Here is a tiny trained network, its code and every weight. The questions are about switching its units off for an input and a target symbol, where a switched-off unit gives its printed mean instead of its output.

import numpy as np


def w(rows, s, z=0):
    codes = np.array(rows[::2]) - 128.0
    scale = np.full(codes.shape[1], s)
    scale[-1] = z or s
    return codes * scale


def norm(h):
    return h / np.sqrt((h * h).mean(-1, keepdims=True) + 1e-5)


def f(y):
    return np.maximum(y, 0)


def softmax(a):
    e = np.exp(a - a.max(-1, keepdims=True))
    return e / e.sum(-1, keepdims=True)


def log_softmax(a):
    a = a - a.max(-1, keepdims=True)
    return a - np.log(np.exp(a).sum(-1, keepdims=True))


def net(x, mask):
    ids = ['αβδεζηλμξπσφω'.index(c) for c in x.split()]
    T = len(ids)
    res = E[ids] + P[:T]
    r = norm(res)
    for j in range(2):
        rows = slice(3 * j, 3 * j + 3)
        q, k, v = (r @ M[0][rows].T for M in (Q, K, V))
        z = softmax(np.where(np.tri(T) > 0, q @ k.T / 3**0.5, -1e9)) @ v
        o = O[0][rows]
        res = res + np.where(mask[j], z, o[:, -1]) @ o[:, :-1]
    y = f(norm(res) @ A[0][:, :-1].T + A[0][:, -1])
    res = res + np.where(mask[2:6], y, B[0][:, -1]) @ B[0][:, :-1]
    return log_softmax(norm(res)[-1] @ U[:, :-1].T + U[:, -1])


Q, K, V, O, A, B = {}, {}, {}, {}, {}, {}
E = w([
[106,176,141,205,90,137],'α',
[126,127,74,41,173,69],'β',
[150,53,199,164,96,184],'δ',
[101,174,125,168,122,87],'ε',
[80,136,107,170,116,117],'ζ',
[104,154,126,201,116,116],'η',
[140,98,108,159,111,255],'λ',
[104,195,108,147,82,134],'μ',
[75,145,132,170,147,131],'ξ',
[78,185,129,124,117,134],'π',
[116,134,6,62,125,127],'σ',
[112,147,73,198,101,126],'φ',
[153,114,109,134,27,103],'ω',
],0.0056)
P = w([
[255,85,163,13,193,117],'0',
[77,144,184,186,108,146],'1',
[62,123,175,150,108,114],'2',
[78,65,162,82,144,137],'3',
[60,57,150,89,148,139],'4',
[38,53,137,81,146,134],'5',
[39,45,125,79,152,126],'6',
[46,51,135,84,154,132],'7',
[50,54,144,92,155,118],'8',
],0.0024)
Q[0] = w([
[3,133,169,169,147,96],'head 0',
[58,181,104,166,42,94],'head 0',
[85,249,155,196,166,114],'head 0',
[27,168,84,203,82,103],'head 1',
[196,52,88,73,115,110],'head 1',
[76,226,164,195,168,45],'head 1',
],0.0068)
K[0] = w([
[234,143,111,66,213,132],'head 0',
[254,127,168,108,100,95],'head 0',
[231,218,228,146,206,148],'head 0',
[239,119,132,122,148,123],'head 1',
[45,35,104,173,42,144],'head 1',
[208,172,220,162,200,145],'head 1',
],0.0072)
V[0] = w([
[136,224,133,137,235,159],'head 0',
[136,99,1,130,175,134],'head 0',
[108,78,211,79,188,37],'head 0',
[136,65,133,230,219,142],'head 1',
[136,174,168,148,149,247],'head 1',
[55,167,166,47,212,205],'head 1',
],0.0063)
O[0] = w([
[102,81,48,56,219,164,82],'head 0',
[125,166,66,59,42,195,194],'head 0',
[249,151,118,183,170,116,197],'head 0',
[194,180,154,45,159,255,107],'head 1',
[120,45,125,110,165,166,14],'head 1',
[164,39,44,197,130,176,3],'head 1',
],0.007,0.0023)
A[0] = w([
[140,120,222,170,111,29,199],'neuron 0',
[81,104,3,74,101,44,63],'neuron 1',
[202,133,240,198,116,171,89],'neuron 2',
[151,193,97,245,207,23,252],'neuron 3',
],0.0034,0.0015)
B[0] = w([
[41,171,221,130,143,125,235],'neuron 0',
[113,141,73,166,74,139,192],'neuron 1',
[154,53,46,179,38,255,187],'neuron 2',
[193,71,191,57,131,64,255],'neuron 3',
],0.0051,0.0029)
U = w([
[36,76,202,88,254,107,2],'α',
[227,133,51,179,101,52,70],'β',
[208,97,232,188,154,173,93],'δ',
[202,115,176,134,211,31,104],'ε',
[243,233,115,125,83,175,101],'ζ',
[147,201,185,40,220,215,207],'η',
[54,47,96,66,130,245,95],'λ',
[41,44,114,165,138,58,110],'μ',
[198,73,69,133,215,207,193],'ξ',
[124,27,62,202,188,99,190],'π',
[60,152,8,148,21,147,139],'σ',
[59,191,152,30,73,186,82],'φ',
[79,202,233,165,52,33,175],'ω',
],0.0074,0.0017)

Each question gives the input, a string of symbols that net reads in full, and the target symbol t.
The units are the heads (3 rows each of Q, K, V and O) and the neurons (one row each of A and B). Each row of codes is followed by its name. A weight is (code - 128) times the scale printed after its matrix; where a second scale follows, it is the last column's (O, A, B and U).
mask holds one flag per unit, heads first, then neurons. A switched-off unit (its flag False) gives its mean, the last column of its rows in O or B, instead of its output. The means were averaged over made-up inputs and are rounded, as every weight is.
A unit's drop is (log p(t) with every unit on - log p(t) with that unit switched off) / (log p(t) with every unit on - log p(t) with every unit switched off).
The circuit of an input: a set's keep is (log p(t) with only the set's units on - log p(t) with every unit switched off) / (log p(t) with every unit on - log p(t) with every unit switched off). Starting from all 6 units, units are removed one at a time, each time the one whose removal leaves the highest keep (on an exact tie, the one counted first), for as long as the keep stays at least 0.8.
units of the circuit, in order: the units of the circuit, biggest drop first
which heads matter: for each layer, one digit per head in row order, 1 if its drop is at least 0.15 and else 0, layers parted by /
drop when u is switched off: that unit's drop, to one decimal
input α ξ σ α, target α: which heads matter	10
input η δ μ π π ζ, target η: which heads matter	01
input α ζ β ζ σ ζ ξ μ φ, target α: units of the circuit, in order	(head 0)
input α ζ η φ η ξ, target α: which heads matter	10
input φ β ω π η ζ, target φ: which heads matter	11
input β α ξ ξ φ, target β: units of the circuit, in order	(head 0; head 1)
input ζ β α μ, target ζ: which heads matter	10
input ε η μ, target ε: which heads matter	10
input ε π σ φ, target ε: units of the circuit, in order	(head 0; neuron 3)
input δ φ η η π β ζ, target δ: units of the circuit, in order	(head 0; head 1)
input π α η ε ε β ξ, target π: which heads matter	01
input η ζ η β β, target η: which heads matter	01
input δ ξ ε η, target δ: units of the circuit, in order	(head 0; head 1)
input ξ ω ω π δ δ η π, target ξ: units of the circuit, in order	(head 1)
input σ α π β ω σ β λ, target σ: which heads matter	11
input μ ω λ, target ω: drop when neuron 0 is switched off	0.0
input δ ξ ζ β β δ ξ, target δ: drop when head 1 is switched off	0.2
input ε λ ξ α, target ε: drop when head 0 is switched off	0.8
